Here is a tiny trained network, its code and every weight. The questions are about switching its units off for an input and a class, where a switched-off unit gives its printed mean instead of its output.

import numpy as np


def w(rows, s, z=0):
    codes = np.array(rows[::2]) - 128.0
    scale = np.full(codes.shape[1], s)
    scale[-1] = z or s
    return codes * scale


def norm(h):
    return h / np.sqrt((h * h).mean(-1, keepdims=True) + 1e-5)


def f(y):
    return y / 2 * (1 + np.tanh(0.7978845608 * (y + 0.044715 * y**3)))


def log_softmax(a):
    a = a - a.max(-1, keepdims=True)
    return a - np.log(np.exp(a).sum(-1, keepdims=True))


def net(x, mask):
    res = np.array(x, float).reshape(1, 6) / 4 @ E
    u = 0
    for l in range(3):
        y = f(norm(res) @ A[l][:, :-1].T + A[l][:, -1])
        res = res + np.where(mask[u : u + 4], y, B[l][:, -1]) @ B[l][:, :-1]
        u += 4
    return log_softmax(norm(res)[-1] @ U[:, :-1].T + U[:, -1])


A, B = {}, {}
E = w([
[117,174,41,99,161,156,137,41],'x0',
[124,95,93,106,161,76,196,104],'x1',
[54,114,123,161,187,190,65,162],'x2',
[129,152,169,250,46,74,133,162],'x3',
[161,170,92,83,159,82,75,216],'x4',
[158,146,97,134,157,120,191,133],'x5',
],0.012)
A[0] = w([
[85,236,123,157,94,182,48,77,227],'0.n0',
[81,137,23,235,97,84,179,175,71],'0.n1',
[30,66,157,24,108,254,140,37,1],'0.n2',
[106,154,150,140,166,138,78,249,222],'0.n3',
],0.0075,0.0029)
B[0] = w([
[249,122,186,179,176,180,141,140,223],'0.n0',
[85,198,134,195,142,159,52,204,184],'0.n1',
[88,45,1,172,95,65,189,192,254],'0.n2',
[121,90,245,139,170,146,56,200,229],'0.n3',
],0.0089,0.0055)
A[1] = w([
[33,68,140,160,132,166,150,52,71],'1.n0',
[96,76,86,171,150,48,185,16,2],'1.n1',
[111,204,168,191,137,245,155,2,200],'1.n2',
[149,222,87,106,74,141,84,153,3],'1.n3',
],0.0067,0.0042)
B[1] = w([
[39,70,155,166,148,59,110,150,180],'1.n0',
[118,124,145,112,229,127,64,124,215],'1.n1',
[247,37,144,156,131,168,114,125,255],'1.n2',
[148,165,141,177,180,106,70,188,109],'1.n3',
],0.011,0.0031)
A[2] = w([
[176,150,222,74,119,101,166,155,165],'2.n0',
[35,31,203,206,170,158,171,42,181],'2.n1',
[70,97,187,133,3,63,113,173,42],'2.n2',
[191,172,73,65,203,109,158,39,3],'2.n3',
],0.0081,0.0042)
B[2] = w([
[74,92,154,157,120,73,165,116,188],'2.n0',
[133,68,156,197,110,101,90,121,254],'2.n1',
[188,99,61,72,91,37,178,112,177],'2.n2',
[220,214,67,93,249,85,53,81,187],'2.n3',
],0.012,0.0067)
U = w([
[28,64,31,57,132,195,165,64,84],'0',
[127,13,158,248,115,62,117,192,254],'1',
[109,149,150,109,54,84,242,164,34],'2',
[207,198,8,58,228,112,122,67,95],'3',
[150,119,177,45,29,61,160,140,51],'4',
[165,116,189,162,30,234,147,71,80],'5',
[40,182,221,115,204,220,18,235,118],'6',
[109,251,38,183,98,96,122,185,37],'7',
],0.011,0.007)

Each question gives the input, the list of numbers given to net, and the class t.
The units are the neurons (one row each of A and B). Each row of codes is followed by its name. A weight is (code - 128) times the scale printed after its matrix; where a second scale follows, it is the last column's (A, B and U).
mask holds one flag per neuron, layer by layer. A switched-off neuron (its flag False) gives its mean, the last column of its row in B, instead of its output. The means were averaged over made-up inputs and are rounded, as every weight is.
A unit's drop is (log p(t) with every unit on - log p(t) with that unit switched off) / (log p(t) with every unit on - log p(t) with every unit switched off).
The circuit of an input: a set's keep is (log p(t) with only the set's units on - log p(t) with every unit switched off) / (log p(t) with every unit on - log p(t) with every unit switched off). Starting from all 12 units, units are removed one at a time, each time the one whose removal leaves the highest keep (on an exact tie, the one counted first), for as long as the keep stays at least 0.8.
circuit, biggest first: the units of the circuit, biggest drop first
top k neurons: the k neurons with the biggest drops, biggest first
k most important neurons of layer l: the k neurons of layer l with the biggest drops, biggest first
drop when u is switched off: that unit's drop, to one decimal
input [2,-2,-2,7,5,2], class 6: top 3 neurons -> [0.n1, 0.n2, 2.n1]
input [-6,4,6,0,8,-3], class 6: circuit, biggest first -> [0.n2, 2.n1]
input [1,-8,-3,6,-1,-8], class 5: 2 most important neurons of layer 0 -> [0.n2, 0.n0]
input [3,-6,4,-7,0,-1], class 0: circuit, biggest first -> [0.n2]
input [5,-8,4,-6,-3,1], class 1: circuit, biggest first -> [0.n2, 0.n0]
input [4,-6,-7,8,-6,-7], class 5: circuit, biggest first -> [0.n2, 0.n3]
input [4,-1,-3,7,1,3], class 7: circuit, biggest first -> [0.n1, 2.n1]
input [1,-3,-2,6,7,1], class 6: circuit, biggest first -> [0.n2, 2.n1, 0.n3]
input [-7,6,-6,-3,2,-2], class 4: circuit, biggest first -> [2.n1, 0.n2]
input [-2,0,5,2,3,-3], class 6: circuit, biggest first -> [0.n2, 2.n1]
input [-5,2,-5,-2,6,8], class 2: 2 most important neurons of layer 2 -> [2.n1, 2.n0]
input [-1,6,-7,2,6,2], class 2: top 3 neurons -> [2.n0, 1.n1, 2.n1]
input [5,6,-8,6,-4,1], class 3: top 3 neurons -> [0.n3, 1.n1, 2.n3]
input [5,-7,2,-1,-8,5], class 1: top neuron -> [0.n2]
input [3,-2,2,2,1,5], class 6: top 2 neurons -> [0.n1, 2.n1]
input [1,3,-1,3,5,4], class 7: 2 most important neurons of layer 1 -> [1.n2, 1.n1]
input [6,-1,-2,8,-2,5], class 5: 2 most important neurons of layer 0 -> [0.n2, 0.n3]
input [2,2,3,4,6,-7], class 6: drop when 0.n2 is switched off -> 0.1
input [5,7,-6,6,-1,3], class 3: drop when 1.n1 is switched off -> 0.1
input [-8,-3,-6,-3,2,-1], class 4: drop when 2.n1 is switched off -> 0.3
input [-7,6,1,-7,8,-8], class 6: 2 most important neurons of layer 2 -> [2.n1, 2.n2]
input [6,0,-2,8,-3,4], class 5: most important neuron of layer 1 -> [1.n0]
